(in the rows, 128 means zero)
Each row has two labels, one from each of two sets.
[118 117 142 139  77 142 133 115 131 126 117 121  47 145 151 134 131 110
 139 133  96  86 121 112 130 122 142 124 125 117 107 119 125 154 129 135
 133 133 110 121 128 133 106 124 125 124 126 136 131 128 137 120 111 127
 116 126 129  83 147 108 127  99 132 135 122 109 100 142  90 132 130 102
 141 148 122 113 114] | F goban
[120 119 147 130 108 129 111 137 126 135 132 119 122 124 171 105 130  45
 151 132 107 152 142 113 126 134  89 125 135 120 114 104 137 168 123 164
 133 148 129 135 122 131 149 146 115 136 120 119 124 152 136 142 113 115
 142 105  99  91 137 148 139  77 149 117 142 124 113 132 151 138 135 138
 138 169  96 131 123] | F vek
[127 131 115 134  97 151 133 140 133 125 102 135  99 171 120 132 132 147
 134 128 148  60 122  92 144 124 131 137 124 103 109 116 117 123 146 140
 121 119 111 131 119 131 107 144 124 125 140 150   4 107 140 119 109 131
  93 110 124 126 152 141 135 121 116 144 118 142 115 162  81 152 131 120
 105 121 133 102 126] | F goban
[140 123 144 148 152 129 139 103 112 158 127 125  91 156 117 139 147 148
 143 124 142  60 121 104 139 115 146 121 121 103 107 126 117 121 109  91
 128 120 122 131 126 132 112 152 134 129 153 128 110 116 140 117 105 130
 122 137 128 128 131 134 119 124 131 154 118 125 125 151 106 141 134 111
 140 129 122 146 106] | T goban
[115 115 148 105  50 144 134 115 139 131 132 159 109 125 190 142 178 121
 112 160 100  60 120 105 149 141 155 124 142 117  72 133 139 144 127  46
 150  96 115 107 132 124 135  60 121 122 138 143 107  93 140 141  91 135
 126 139 109 116 142 114 112 143 105 111 126 167  68 142 115 140 120 157
 140 135 128  99 107] | K Detu
[112 160 111 141 128 136 127 155 132 114 130 140 127 135 145 111 129 247
 122 109 130 110 110 120 152 130 163 121 131 128 142 144 121  52 139 208
 136 137 129 116 134 133  95 151 118 115 118 133 139 122 103 108 140 136
  95 123 131 174 130 182 120 136 123 170 116 122 112 141  47 112 144 127
 126 107 133 114 162] | F zed
[ 95 112 158 131  96 148 134 130 118 140 106 106  94 136 145 116 128  46
 157 139 146 107 130  99 126 140  82 117 131 116  83 141 121 163 123 156
 136 143 129 139 113 143 134 161 127 120 120 130 112 139 128 139 100 135
 132 120 117  90 103 110 132  94 112 110 116 125 125 136 119 135 133 120
 136 151 101 116 112] | F Kozus
[175 130 179 111  82  82 128 166 120 150 108  94 120  95 152 138 125   4
 135 135 123 139 124 156 151 124  80  74 136 118  87  85 132 168 124 143
 138 151 111 147 101 138 111 116 147 128 127  91 138 175 120 125 134 116
 135 128 151  61 209 115 147  78 136  93 129  94 166 139 241 131 108 121
 104 170 135 130  70] | Y vek
[134 123 129 143 122 128 136 109 141 119 129 166 117 146 174 143 135 197
 115 142 135  67 116 118 127 118 165 121 125 130  95 133 118 111 125 106
 129 121 113 139 134 113 105 151 136 113 125 136 119  98 157 122 102 128
 111 158 124 117 145 118 122 112 183 133 114 115 106 136  95 134 143 126
 142 115 147 119 105] | T goban
[149 128 147 121  96 126 145 125 120 122 129 125 110 146 109 110 124 112
 135 138 151  80 123 111 131 125 131 129 133 131 103 123 124 136 122 121
 144 133 117 118 132 133 108 117 129 128 139 121 115 140 133 134 124 119
 111 150 120 125 143 137 128 116 128 141 133 156 123 156 119 121 130 115
 140 133 121  89 130] | F goban
[144 116 148 123 101 115 127 112 112 140 123 129  50 155 128 130 136 103
 146 114 133  75 125 108 140 125 156 136 126 116 126 118 116 162 117 107
 128 134 113 122 115 141 116 141 126 124 140 131   4 127 139 142 100 130
 127 131 131  95 135 108 130  90 116 150 126 133 132 150  65 162 137 119
 131 151 109 118 117] | F goban
[122 112 135 130  47 252 125 144 141 160 123 120 104 144 148 136 132  53
 130 127 117 120 128 121 126 139 125 103 137 150 119 105 128 199 128 129
 134 141 123 122 136 135 143 127 122 124 130 127  89 168  95 132 144 126
 124 139 135  86 153 114 130 102 127 114 125 150 153 113 149 122 123 120
 107 140 138 130 113] | F Kozus
